Below is a small trained network, with its code and all its weights. Each question gives an input and a target symbol and asks what happens when units are switched off, that is, made to give their printed mean instead of their output.

import numpy as np


def w(rows, s, z=0):
    codes = np.array(rows[::2]) - 128.0
    scale = np.full(codes.shape[1], s)
    scale[-1] = z or s
    return codes * scale


def f(y):
    return y / 2 * (1 + np.tanh(0.7978845608 * (y + 0.044715 * y**3)))


def softmax(a):
    e = np.exp(a - a.max(-1, keepdims=True))
    return e / e.sum(-1, keepdims=True)


def log_softmax(a):
    a = a - a.max(-1, keepdims=True)
    return a - np.log(np.exp(a).sum(-1, keepdims=True))


def net(x, mask):
    ids = ['Ωαβγδζλπτψ'.index(c) for c in x.split()]
    T = len(ids)
    res = E[ids] + P[:T]
    u = 0
    for l in range(2):
        r = res
        for j in range(2):
            rows = slice(4 * j, 4 * j + 4)
            q, k, v = (r @ M[l][rows].T for M in (Q, K, V))
            z = softmax(np.where(np.tri(T) > 0, q @ k.T / 4**0.5, -1e9)) @ v
            o = O[l][rows]
            res = res + np.where(mask[u + j], z, o[:, -1]) @ o[:, :-1]
        u += 2
        y = f(res @ A[l][:, :-1].T + A[l][:, -1])
        res = res + np.where(mask[u : u + 4], y, B[l][:, -1]) @ B[l][:, :-1]
        u += 4
    return log_softmax(res[-1] @ U[:, :-1].T + U[:, -1])


Q, K, V, O, A, B = {}, {}, {}, {}, {}, {}
E = w([
[147,90,144,113,110,167,84],'Ω',
[173,201,152,124,64,169,93],'α',
[185,138,185,198,106,174,116],'β',
[116,41,166,207,169,224,139],'γ',
[50,161,136,185,138,109,95],'δ',
[176,175,160,95,138,155,121],'ζ',
[179,93,128,168,56,135,70],'λ',
[92,112,179,238,57,150,159],'π',
[138,131,112,109,45,185,69],'τ',
[103,152,18,113,124,148,3],'ψ',
],0.016)
P = w([
[213,143,107,151,53,201,142],'0',
[119,137,184,104,153,156,77],'1',
[155,200,97,182,136,42,105],'2',
[140,116,110,85,63,148,175],'3',
[96,157,184,122,160,157,95],'4',
[139,196,95,202,137,29,95],'5',
[138,97,100,81,57,149,179],'6',
[82,164,183,139,148,157,84],'7',
[123,184,91,223,138,15,91],'8',
[133,81,101,83,43,157,180],'9',
[71,163,183,156,152,167,79],'10',
[103,178,88,250,127,6,71],'11',
[135,83,101,88,50,162,184],'12',
],0.015)
Q[0] = w([
[1,197,161,124,198,103,178],'0.h0',
[79,122,211,47,149,157,159],'0.h0',
[137,106,105,137,172,41,165],'0.h0',
[101,64,208,56,138,117,192],'0.h0',
[224,111,60,74,124,152,167],'0.h1',
[138,130,136,146,240,69,170],'0.h1',
[118,189,81,77,165,127,175],'0.h1',
[192,146,136,163,120,185,164],'0.h1',
],0.0085)
K[0] = w([
[255,187,164,7,184,128,162],'0.h0',
[56,168,174,43,173,61,141],'0.h0',
[183,159,130,90,51,106,115],'0.h0',
[106,91,147,45,102,39,209],'0.h0',
[111,122,57,82,164,88,103],'0.h1',
[189,131,143,130,83,111,143],'0.h1',
[175,108,46,118,130,98,156],'0.h1',
[36,104,153,193,91,85,78],'0.h1',
],0.0098)
V[0] = w([
[72,3,115,99,27,68,129],'0.h0',
[198,36,76,91,176,131,117],'0.h0',
[124,85,137,159,174,118,185],'0.h0',
[144,154,227,193,163,141,199],'0.h0',
[114,105,85,108,111,156,180],'0.h1',
[160,197,64,67,106,221,160],'0.h1',
[101,133,62,151,75,195,94],'0.h1',
[131,70,77,215,56,73,41],'0.h1',
],0.007)
O[0] = w([
[2,90,116,182,95,216,194,44],'0.h0',
[185,47,89,173,184,235,45,90],'0.h0',
[155,97,97,113,148,208,203,124],'0.h0',
[130,129,148,134,160,107,230,253],'0.h0',
[148,158,82,145,108,196,82,79],'0.h1',
[184,128,125,117,83,128,107,106],'0.h1',
[89,91,89,129,35,50,145,229],'0.h1',
[123,46,80,106,91,87,73,197],'0.h1',
],0.0065,0.0053)
A[0] = w([
[150,151,149,79,126,246,108,150],'0.n0',
[123,117,82,198,151,132,162,94],'0.n1',
[87,137,158,109,159,108,48,202],'0.n2',
[90,84,139,145,153,160,143,5],'0.n3',
],0.011,0.0024)
B[0] = w([
[150,192,152,144,182,222,94,227],'0.n0',
[173,202,75,108,109,62,109,234],'0.n1',
[161,122,115,196,186,183,246,255],'0.n2',
[113,111,166,166,137,111,156,206],'0.n3',
],0.011,0.0039)
Q[1] = w([
[161,156,148,156,72,165,57],'1.h0',
[160,153,121,205,179,83,31],'1.h0',
[119,93,209,129,147,255,173],'1.h0',
[125,114,195,243,133,164,159],'1.h0',
[135,174,99,46,83,104,110],'1.h1',
[129,144,44,151,180,70,138],'1.h1',
[119,59,157,109,93,130,228],'1.h1',
[100,153,117,223,86,75,119],'1.h1',
],0.0094)
K[1] = w([
[100,112,186,92,62,162,131],'1.h0',
[255,147,117,234,95,206,43],'1.h0',
[35,111,201,122,138,175,196],'1.h0',
[140,106,140,201,120,141,178],'1.h0',
[101,155,113,182,163,59,81],'1.h1',
[222,145,140,181,56,102,41],'1.h1',
[88,58,122,115,181,91,187],'1.h1',
[133,139,123,196,51,177,153],'1.h1',
],0.0081)
V[1] = w([
[172,252,151,35,121,159,251],'1.h0',
[123,221,62,95,185,24,49],'1.h0',
[64,123,24,137,190,210,152],'1.h0',
[215,192,107,142,177,57,210],'1.h0',
[84,59,127,125,163,46,116],'1.h1',
[150,98,148,13,89,99,158],'1.h1',
[168,173,206,50,2,186,55],'1.h1',
[198,59,169,97,164,83,116],'1.h1',
],0.0066)
O[1] = w([
[124,130,135,50,80,120,137,166],'1.h0',
[93,101,178,162,143,147,137,4],'1.h0',
[136,78,81,128,2,123,84,104],'1.h0',
[158,117,243,100,55,79,136,134],'1.h0',
[170,119,176,135,145,160,115,8],'1.h1',
[149,160,85,86,207,128,138,79],'1.h1',
[114,204,121,84,68,160,125,230],'1.h1',
[216,171,79,176,143,107,185,117],'1.h1',
],0.0086,0.011)
A[1] = w([
[70,137,46,64,108,116,179,123],'1.n0',
[178,59,152,57,121,242,149,138],'1.n1',
[93,254,225,192,68,115,19,255],'1.n2',
[35,188,144,130,215,167,166,39],'1.n3',
],0.0076,0.0066)
B[1] = w([
[172,173,174,215,1,207,34,177],'1.n0',
[90,99,63,166,195,124,220,153],'1.n1',
[135,86,144,68,206,159,141,250],'1.n2',
[142,38,99,12,114,143,122,141],'1.n3',
],0.009,0.019)
U = w([
[46,131,93,85,118,131,123,88],'Ω',
[169,124,195,133,141,105,70,136],'α',
[186,182,124,138,132,69,155,75],'β',
[123,115,35,102,104,89,233,135],'γ',
[1,131,153,103,125,75,106,254],'δ',
[97,133,117,64,117,108,143,51],'ζ',
[148,132,170,187,151,137,106,139],'λ',
[61,196,170,140,57,103,191,92],'π',
[114,197,144,174,120,114,101,94],'τ',
[175,79,128,102,107,58,33,227],'ψ',
],0.008,0.006)

Each question gives the input, a string of symbols that net reads in full, and the target symbol t.
The units are the heads (4 rows each of Q, K, V and O) and the neurons (one row each of A and B). Each row of codes is followed by its name. A weight is (code - 128) times the scale printed after its matrix; where a second scale follows, it is the last column's (O, A, B and U).
mask holds one flag per unit, layer by layer, with each layer's heads first. A switched-off unit (its flag False) gives its mean, the last column of its rows in O or B, instead of its output. The means were averaged over made-up inputs and are rounded, as every weight is.
A unit's drop is (log p(t) with every unit on - log p(t) with that unit switched off) / (log p(t) with every unit on - log p(t) with every unit switched off).
The circuit of an input: a set's keep is (log p(t) with only the set's units on - log p(t) with every unit switched off) / (log p(t) with every unit on - log p(t) with every unit switched off). Starting from all 12 units, units are removed one at a time, each time the one whose removal leaves the highest keep (on an exact tie, the one counted first), for as long as the keep stays at least 0.8.
circuit, biggest first: the units of the circuit, biggest drop first
unit that matters most: the unit with the biggest drop
top k neurons: the k neurons with the biggest drops, biggest first
top k neurons in layer l: the k neurons of layer l with the biggest drops, biggest first
heads that matter: for each layer, one digit per head in row order, 1 if its drop is at least 0.15 and else 0, layers parted by /
input π δ β τ β ζ π γ ψ Ω ζ γ, target δ: circuit, biggest first => 0.h0, 1.n0, 1.h1
input γ γ Ω, target ψ: unit that matters most => 0.h0
input δ ζ γ α ζ ζ, target α: top 2 neurons => 1.n2, 1.n1
input ψ γ γ Ω β γ, target λ: circuit, biggest first => 0.h0, 1.h0
input γ γ δ, target ψ: heads that matter => 10 / 10
input δ Ω γ ζ ζ ζ π λ γ γ α Ω, target α: heads that matter => 00 / 11
input δ γ τ γ δ ψ τ Ω Ω τ τ λ, target α: circuit, biggest first => 1.h0, 1.n2
input ψ γ α α λ ψ γ ζ δ, target λ: heads that matter => 11 / 10
input Ω λ Ω γ π Ω β, target π: top 2 neurons in layer 0 => 0.n0, 0.n2
input γ π γ π λ Ω α β ψ τ δ γ, target ψ: circuit, biggest first => 0.h0, 1.h0, 0.n0
input ζ γ γ, target π: circuit, biggest first => 0.n0, 1.h1, 0.h1, 1.h0
input ψ ζ λ, target λ: circuit, biggest first => 0.h1, 1.h0, 0.h0
input γ Ω γ β Ω Ω ζ γ δ β τ β, target ψ: heads that matter => 11 / 10
input γ Ω Ω β ψ γ γ γ γ α δ π Ω, target π: heads that matter => 11 / 00
input γ ψ β λ δ, target π: top 2 neurons in layer 0 => 0.n2, 0.n0
input δ β δ τ Ω ψ π τ γ, target α: heads that matter => 00 / 11
input ζ δ Ω α ζ Ω δ τ ζ, target π: circuit, biggest first => 1.h1, 0.h1, 1.h0
input β Ω π Ω π π π β Ω, target β: circuit, biggest first => 0.h0, 1.h1, 1.h0, 0.n2
input β Ω γ δ α λ ζ π π π Ω Ω Ω, target π: heads that matter => 10 / 00
input γ γ ζ Ω γ ψ ψ δ, target π: top 3 neurons => 0.n2, 0.n0, 0.n1
input π γ λ, target δ: heads that matter => 10 / 10
input ζ Ω λ ζ ζ ζ Ω Ω τ Ω δ ζ Ω, target δ: top neuron in layer 0 => 0.n2
input Ω ζ ζ γ τ, target Ω: top 2 neurons in layer 0 => 0.n0, 0.n1
